[[113 145]
 [114 150]
 [107 154]
 [141 124]
 [128 131]]
:
[[107 154]
 [114 150]
 [113 145]
 [128 131]
 [141 124]]

[[125 141 130 110 130 133 133 136 128]
 [120 154 142 124 135 131 132 117 132]
 [130 132 123 122 129 127 132 122 128]
 [131 130 128 118 120 136 136 134 126]]
:
[[120 154 142 124 135 131 132 117 132]
 [125 141 130 110 130 133 133 136 128]
 [130 132 123 122 129 127 132 122 128]
 [131 130 128 118 120 136 136 134 126]]

[[128 126 157]
 [129 130 102]]
:
[[129 130 102]
 [128 126 157]]

[[134 129 132 127 130 117 134 133 144 121 142 127 127 142 122 133]
 [139 143 142 129 132 121 131 140 153 135 133 131 137 130 124 138]
 [118 130 133 127 137 140 120 126 122 122 128 140 120 117 136 126]]
:
[[139 143 142 129 132 121 131 140 153 135 133 131 137 130 124 138]
 [118 130 133 127 137 140 120 126 122 122 128 140 120 117 136 126]
 [134 129 132 127 130 117 134 133 144 121 142 127 127 142 122 133]]

[[129 118]
 [144 130]
 [139 125]
 [122 151]
 [107 104]]
:
[[122 151]
 [144 130]
 [139 125]
 [129 118]
 [107 104]]

[[123 148 135 132 149 130 123]
 [130 123 126 128 134 128 129]
 [155 147 142 101 106 142 126]
 [125 132 114 128 141 134 108]]
:
[[123 148 135 132 149 130 123]
 [155 147 142 101 106 142 126]
 [125 132 114 128 141 134 108]
 [130 123 126 128 134 128 129]]

[[142 133 128 119 127 127 125 123 117 127]
 [155 120 131 125 133 137 129 144 128 123]
 [149 126 122 123 123 136 134 146 135 139]
 [122 114 126 127 137 123 117 117 125 119]
 [138 125 127 121 126 132 131 129 132 118]
 [115 141 128 126 137 129 136 144 128 130]
 [135 132 129 122 118 118 126 126 123 123]
 [114 129 126 104 126 125 129 143 130 116]]
:
[[115 141 128 126 137 129 136 144 128 130]
 [142 133 128 119 127 127 125 123 117 127]
 [135 132 129 122 118 118 126 126 123 123]
 [114 129 126 104 126 125 129 143 130 116]
 [149 126 122 123 123 136 134 146 135 139]
 [138 125 127 121 126 132 131 129 132 118]
 [155 120 131 125 133 137 129 144 128 123]
 [122 114 126 127 137 123 117 117 125 119]]

[[124 115 125]
 [115 127 120]
 [117 103 125]
 [135 119 139]
 [132 139 131]
 [115 105 127]
 [153 123 143]
 [130 104 122]
 [149 107 117]
 [130 126 131]]
:
[[132 139 131]
 [115 127 120]
 [130 126 131]
 [153 123 143]
 [135 119 139]
 [124 115 125]
 [149 107 117]
 [115 105 127]
 [130 104 122]
 [117 103 125]]
---
[[135 123 129 122 131 128]
 [134 147 124 137 138 125]
 [130 125 129 129 117 133]
 [127 131 132 136 122 129]
 [107 133 124 125 101 130]
 [124 146 122 121 115 127]
 [122 123 132 132 151 131]
 [119 132 140 125 108 121]]
:
[[131 128 135 123 129 122]
 [138 125 134 147 124 137]
 [117 133 130 125 129 129]
 [122 129 127 131 132 136]
 [101 130 107 133 124 125]
 [115 127 124 146 122 121]
 [151 131 122 123 132 132]
 [108 121 119 132 140 125]]

[[108 132 106 142]
 [126 108 136 145]
 [133 151 116 156]
 [147 134 127 120]
 [106 106 127 144]
 [113 152 122 131]
 [100 129 120 129]
 [139 135 138 133]
 [107 122 132 124]
 [127 137 119 133]]
:
[[106 142 108 132]
 [136 145 126 108]
 [116 156 133 151]
 [127 120 147 134]
 [127 144 106 106]
 [122 131 113 152]
 [120 129 100 129]
 [138 133 139 135]
 [132 124 107 122]
 [119 133 127 137]]

[[127 133 135 124 128 121 137 128 118 134]
 [124 139 135 124 116 129 126 127 127 141]
 [120 133 127 120 125 127 121 136 119 129]
 [117 137 147 123 129 123 141 111 121 131]
 [150 122 135 133 144 118 137 136 152 119]
 [135 119 132 131 129 137 121 126 138 131]
 [131 114 124 140 130 141 124 123 133 118]
 [123 131 136 130 135 121 136 116 134 120]
 [113 132 128 123 118 127 122 135 117 135]]
:
[[118 134 127 133 135 124 128 121 137 128]
 [127 141 124 139 135 124 116 129 126 127]
 [119 129 120 133 127 120 125 127 121 136]
 [121 131 117 137 147 123 129 123 141 111]
 [152 119 150 122 135 133 144 118 137 136]
 [138 131 135 119 132 131 129 137 121 126]
 [133 118 131 114 124 140 130 141 124 123]
 [134 120 123 131 136 130 135 121 136 116]
 [117 135 113 132 128 123 118 127 122 135]]

[[153 128 135 131]
 [121 135 132 157]]
:
[[135 131 153 128]
 [132 157 121 135]]

[[129 112 131 127 130 119 122 127]
 [134 112 130 123 126 126 128 124]
 [129 112 119 131 124 136 132 151]
 [134 112 153 130 128 124 123 117]
 [123 112 142 125 135 123 123 106]
 [145 112 120 126 145 124 119 108]
 [132 112 132 124 128 121 123 126]]
:
[[122 127 129 112 131 127 130 119]
 [128 124 134 112 130 123 126 126]
 [132 151 129 112 119 131 124 136]
 [123 117 134 112 153 130 128 124]
 [123 106 123 112 142 125 135 123]
 [119 108 145 112 120 126 145 124]
 [123 126 132 112 132 124 128 121]]

[[123 150 134 140 132 122]
 [129 129 130 130 127 131]
 [129 133 138 117 127 111]
 [120 131 129 132 125 132]
 [126 115 117 134 122 149]
 [128 132 127 133 130 137]
 [136 122 126 123 128 126]
 [135 117 129 118 121 123]
 [123 126 125 130 130 135]
 [128 139 135 133 124 125]]
:
[[132 122 123 150 134 140]
 [127 131 129 129 130 130]
 [127 111 129 133 138 117]
 [125 132 120 131 129 132]
 [122 149 126 115 117 134]
 [130 137 128 132 127 133]
 [128 126 136 122 126 123]
 [121 123 135 117 129 118]
 [130 135 123 126 125 130]
 [124 125 128 139 135 133]]

[[ 98 136 148]
 [121 119 117]
 [139 113 110]
 [126 132 119]]
:
[[136 148  98]
 [119 117 121]
 [113 110 139]
 [132 119 126]]

[[127 127 122 143 119 104 127 154 129 128]
 [127 127 128 132 125 122 128 135 129 128]
 [127 125 141 134 113 118 131 148 131 128]]
:
[[129 128 127 127 122 143 119 104 127 154]
 [129 128 127 127 128 132 125 122 128 135]
 [131 128 127 125 141 134 113 118 131 148]]
